Below are the code and all the weights of a small trained network. Each question names an input and a target symbol and asks about switching units off, where a switched-off unit gives its printed mean instead of its output.

import numpy as np


def w(rows, s, z=0):
    codes = np.array(rows[::2]) - 128.0
    scale = np.full(codes.shape[1], s)
    scale[-1] = z or s
    return codes * scale


def f(y):
    return y / 2 * (1 + np.tanh(0.7978845608 * (y + 0.044715 * y**3)))


def softmax(a):
    e = np.exp(a - a.max(-1, keepdims=True))
    return e / e.sum(-1, keepdims=True)


def log_softmax(a):
    a = a - a.max(-1, keepdims=True)
    return a - np.log(np.exp(a).sum(-1, keepdims=True))


def net(x, mask):
    ids = ['αβγδεζηθλμπστφψω'.index(c) for c in x.split()]
    T = len(ids)
    res = E[ids] + P[:T]
    u = 0
    for l in range(2):
        r = res
        for j in range(2):
            rows = slice(2 * j, 2 * j + 2)
            q, k, v = (r @ M[l][rows].T for M in (Q, K, V))
            z = softmax(np.where(np.tri(T) > 0, q @ k.T / 2**0.5, -1e9)) @ v
            o = O[l][rows]
            res = res + np.where(mask[u + j], z, o[:, -1]) @ o[:, :-1]
        u += 2
        y = f(res @ A[l][:, :-1].T + A[l][:, -1])
        res = res + np.where(mask[u : u + 12], y, B[l][:, -1]) @ B[l][:, :-1]
        u += 12
    return log_softmax(res[-1] @ U[:, :-1].T + U[:, -1])


Q, K, V, O, A, B = {}, {}, {}, {}, {}, {}
E = w([
[122,84,87,173,181,173,155],'α',
[197,201,137,135,106,186,153],'β',
[119,138,125,147,197,191,213],'γ',
[153,110,101,198,85,165,73],'δ',
[226,192,106,142,167,112,159],'ε',
[72,91,126,73,98,122,149],'ζ',
[172,148,114,80,87,161,84],'η',
[149,121,151,118,248,104,77],'θ',
[106,144,133,204,139,59,209],'λ',
[59,128,154,72,97,139,133],'μ',
[129,124,122,146,96,18,94],'π',
[189,192,140,190,86,117,110],'σ',
[52,108,150,99,92,146,127],'τ',
[218,134,76,175,148,147,104],'φ',
[175,112,83,130,109,187,132],'ψ',
[44,141,180,116,85,170,119],'ω',
],0.015)
P = w([
[218,25,255,159,34,167,193],'0',
[178,63,172,99,113,111,171],'1',
[157,84,160,111,127,120,152],'2',
[147,106,145,117,135,127,140],'3',
[140,127,133,121,144,129,127],'4',
[132,142,120,124,154,138,115],'5',
[125,159,105,127,159,141,106],'6',
[114,173,91,129,160,142,97],'7',
[104,191,82,133,164,148,84],'8',
[96,203,67,140,168,155,75],'9',
[82,218,59,141,170,156,67],'10',
],0.008)
Q[0] = w([
[245,120,85,117,159,236,94],'0.h0',
[255,164,67,201,247,116,99],'0.h0',
[53,105,172,70,106,151,119],'0.h1',
[21,103,187,67,123,84,121],'0.h1',
],0.013)
K[0] = w([
[97,183,31,135,134,226,77],'0.h0',
[40,233,2,127,142,102,100],'0.h0',
[180,75,228,146,76,201,173],'0.h1',
[195,11,229,130,94,91,212],'0.h1',
],0.0092)
V[0] = w([
[152,52,136,122,184,121,1],'0.h0',
[158,54,24,162,45,80,148],'0.h0',
[106,47,79,25,247,81,88],'0.h1',
[68,42,113,216,123,207,146],'0.h1',
],0.0067)
O[0] = w([
[112,52,172,189,170,147,105,252],'0.h0',
[113,104,12,91,149,165,106,96],'0.h0',
[86,159,21,161,102,126,116,178],'0.h1',
[153,56,146,152,107,124,68,136],'0.h1',
],0.011,0.0023)
A[0] = w([
[87,174,143,98,79,187,173,136],'0.n0',
[88,185,58,184,134,99,92,188],'0.n1',
[197,207,103,102,153,126,180,3],'0.n2',
[123,96,129,105,119,243,231,190],'0.n3',
[117,180,142,90,123,164,100,153],'0.n4',
[73,60,168,116,171,196,137,67],'0.n5',
[156,130,151,107,6,92,91,219],'0.n6',
[1,112,115,113,84,142,164,209],'0.n7',
[231,156,45,151,91,133,133,93],'0.n8',
[162,112,108,83,65,209,67,157],'0.n9',
[164,107,114,45,130,193,77,105],'0.n10',
[63,146,117,78,135,185,111,170],'0.n11',
],0.0098,0.0038)
B[0] = w([
[168,201,90,89,146,100,179,157],'0.n0',
[111,191,69,122,138,183,115,254],'0.n1',
[92,57,97,96,57,213,6,147],'0.n2',
[119,196,71,63,142,209,205,197],'0.n3',
[127,146,142,110,126,102,181,153],'0.n4',
[216,71,148,84,151,169,105,202],'0.n5',
[111,208,125,213,60,31,111,187],'0.n6',
[39,49,93,79,36,121,162,184],'0.n7',
[151,159,219,163,146,227,75,177],'0.n8',
[217,147,16,195,82,112,134,193],'0.n9',
[253,161,109,194,130,138,125,176],'0.n10',
[172,41,118,71,112,90,171,169],'0.n11',
],0.0079,0.0061)
Q[1] = w([
[106,95,130,16,160,79,95],'1.h0',
[190,117,97,63,47,77,145],'1.h0',
[146,126,95,56,107,78,175],'1.h1',
[134,174,119,178,254,130,135],'1.h1',
],0.0083)
K[1] = w([
[234,38,254,116,97,74,161],'1.h0',
[164,131,111,121,51,156,177],'1.h0',
[98,81,172,136,74,94,166],'1.h1',
[54,176,71,164,150,166,122],'1.h1',
],0.0079)
V[1] = w([
[124,23,180,37,158,125,115],'1.h0',
[134,94,204,159,129,122,173],'1.h0',
[104,64,85,26,156,108,212],'1.h1',
[101,121,76,109,50,253,103],'1.h1',
],0.006)
O[1] = w([
[114,188,70,34,94,142,63,8],'1.h0',
[56,131,111,55,77,194,171,96],'1.h0',
[40,103,82,214,224,190,202,3],'1.h1',
[108,3,175,42,80,113,178,234],'1.h1',
],0.0051,0.005)
A[1] = w([
[178,154,111,169,74,35,135,46],'1.n0',
[134,82,209,130,130,199,108,40],'1.n1',
[146,79,98,60,124,131,197,3],'1.n2',
[130,98,240,226,52,40,74,90],'1.n3',
[123,43,215,179,181,166,183,19],'1.n4',
[83,73,179,189,182,10,97,72],'1.n5',
[204,145,147,135,171,254,98,24],'1.n6',
[160,20,152,149,165,195,85,138],'1.n7',
[46,187,178,123,128,81,224,198],'1.n8',
[106,42,206,126,206,121,65,98],'1.n9',
[199,112,254,158,202,73,110,118],'1.n10',
[131,46,123,217,68,103,219,160],'1.n11',
],0.008,0.0065)
B[1] = w([
[87,116,78,137,213,150,133,202],'1.n0',
[68,166,93,131,168,152,120,152],'1.n1',
[131,147,80,113,124,215,133,168],'1.n2',
[103,164,67,2,146,73,90,223],'1.n3',
[182,213,138,99,189,171,62,142],'1.n4',
[63,137,27,130,77,196,156,165],'1.n5',
[41,119,118,104,114,35,203,238],'1.n6',
[75,104,116,174,127,165,83,249],'1.n7',
[56,156,191,173,172,136,99,196],'1.n8',
[131,108,77,159,88,59,208,184],'1.n9',
[123,207,131,206,47,193,115,242],'1.n10',
[154,95,186,153,163,64,107,253],'1.n11',
],0.0098,0.0066)
U = w([
[175,153,69,81,126,196,123,87],'α',
[64,100,233,157,201,27,166,220],'β',
[228,176,72,152,208,100,161,131],'γ',
[150,186,199,150,140,181,96,137],'δ',
[161,47,119,140,81,87,2,82],'ε',
[127,157,154,91,39,93,234,169],'ζ',
[204,115,184,163,140,179,54,154],'η',
[151,168,167,129,224,178,59,210],'θ',
[117,11,84,144,67,41,252,88],'λ',
[32,61,201,44,21,158,108,107],'μ',
[175,195,185,81,58,147,32,90],'π',
[187,79,171,72,83,80,109,219],'σ',
[73,158,51,80,211,61,129,67],'τ',
[104,155,60,235,2,194,117,114],'φ',
[71,170,120,101,196,177,218,1],'ψ',
[92,28,78,125,192,183,139,127],'ω',
],0.0072,0.0057)

Each question gives the input, a string of symbols that net reads in full, and the target symbol t.
The units are the heads (2 rows each of Q, K, V and O) and the neurons (one row each of A and B). Each row of codes is followed by its name. A weight is (code - 128) times the scale printed after its matrix; where a second scale follows, it is the last column's (O, A, B and U).
mask holds one flag per unit, layer by layer, with each layer's heads first. A switched-off unit (its flag False) gives its mean, the last column of its rows in O or B, instead of its output. The means were averaged over made-up inputs and are rounded, as every weight is.
A unit's drop is (log p(t) with every unit on - log p(t) with that unit switched off) / (log p(t) with every unit on - log p(t) with every unit switched off).
The circuit of an input: a set's keep is (log p(t) with only the set's units on - log p(t) with every unit switched off) / (log p(t) with every unit on - log p(t) with every unit switched off). Starting from the 12 units with the biggest drops (on a tie, the unit counted first), units are removed one at a time, each time the one whose removal leaves the highest keep (on an exact tie, the one counted first), for as long as the keep stays at least 0.8.
units of the circuit, in order: the units of the circuit, biggest drop first
k most important neurons: the k neurons with the biggest drops, biggest first
k most important neurons of layer l: the k neurons of layer l with the biggest drops, biggest first
which heads matter: for each layer, one digit per head in row order, 1 if its drop is at least 0.15 and else 0, layers parted by /
input ψ π η θ φ μ θ α, target ω: which heads matter -> 00 / 01
input θ θ λ θ θ σ α π λ θ μ, target μ: units of the circuit, in order -> [0.h0; 0.n7; 0.n9]
input θ μ μ θ ω β θ γ τ τ, target μ: units of the circuit, in order -> [0.h0; 0.n7; 0.n9]
input σ η π θ θ ψ, target λ: which heads matter -> 00 / 10
input ω θ π μ θ ψ λ λ ζ π β, target ζ: 3 most important neurons -> [1.n6; 0.n2; 0.n8]
input μ θ α θ, target ω: units of the circuit, in order -> [1.h1; 0.n6; 0.n3; 1.n7]
input θ θ ψ α β μ, target μ: units of the circuit, in order -> [0.h0; 1.h0; 0.n7; 0.n9]
input θ π ω μ ε θ σ θ, target π: 2 most important neurons of layer 1 -> [1.n6; 1.n10]
input π θ φ θ θ θ, target φ: which heads matter -> 10 / 00
input β θ δ τ π π γ ω μ, target δ: most important neuron of layer 1 -> [1.n10]
input μ θ π θ θ δ φ, target φ: 3 most important neurons -> [1.n10; 0.n8; 1.n7]
input μ α γ θ α α π ω, target β: which heads matter -> 10 / 00
input ζ θ τ φ η μ, target λ: units of the circuit, in order -> [0.h0; 0.n7; 0.n11; 1.h1]
input π α λ τ, target α: which heads matter -> 11 / 10
input θ λ μ θ ψ θ, target λ: units of the circuit, in order -> [1.h1; 1.n9; 0.h0; 0.n3]
input θ θ θ α α θ θ θ ζ, target μ: which heads matter -> 10 / 10
input ψ θ μ α β π η θ ω, target η: 2 most important neurons of layer 1 -> [1.n4; 1.n11]
input τ σ α β ω, target σ: which heads matter -> 11 / 00
input σ π μ λ π σ θ ψ α ε, target μ: 2 most important neurons -> [0.n2; 0.n8]
input φ π π, target τ: 2 most important neurons of layer 1 -> [1.n10; 1.n5]
input α π μ μ ω η ω θ θ γ τ, target ε: which heads matter -> 01 / 00
input γ π θ λ ψ μ α γ γ π ε, target μ: which heads matter -> 00 / 01
input α ψ π θ φ, target φ: 2 most important neurons of layer 0 -> [0.n8; 0.n7]
input δ θ φ ζ, target φ: which heads matter -> 11 / 00
input θ θ φ μ θ θ λ, target β: which heads matter -> 00 / 10
input ω μ θ η θ λ λ μ γ, target ψ: 2 most important neurons of layer 1 -> [1.n8; 1.n11]
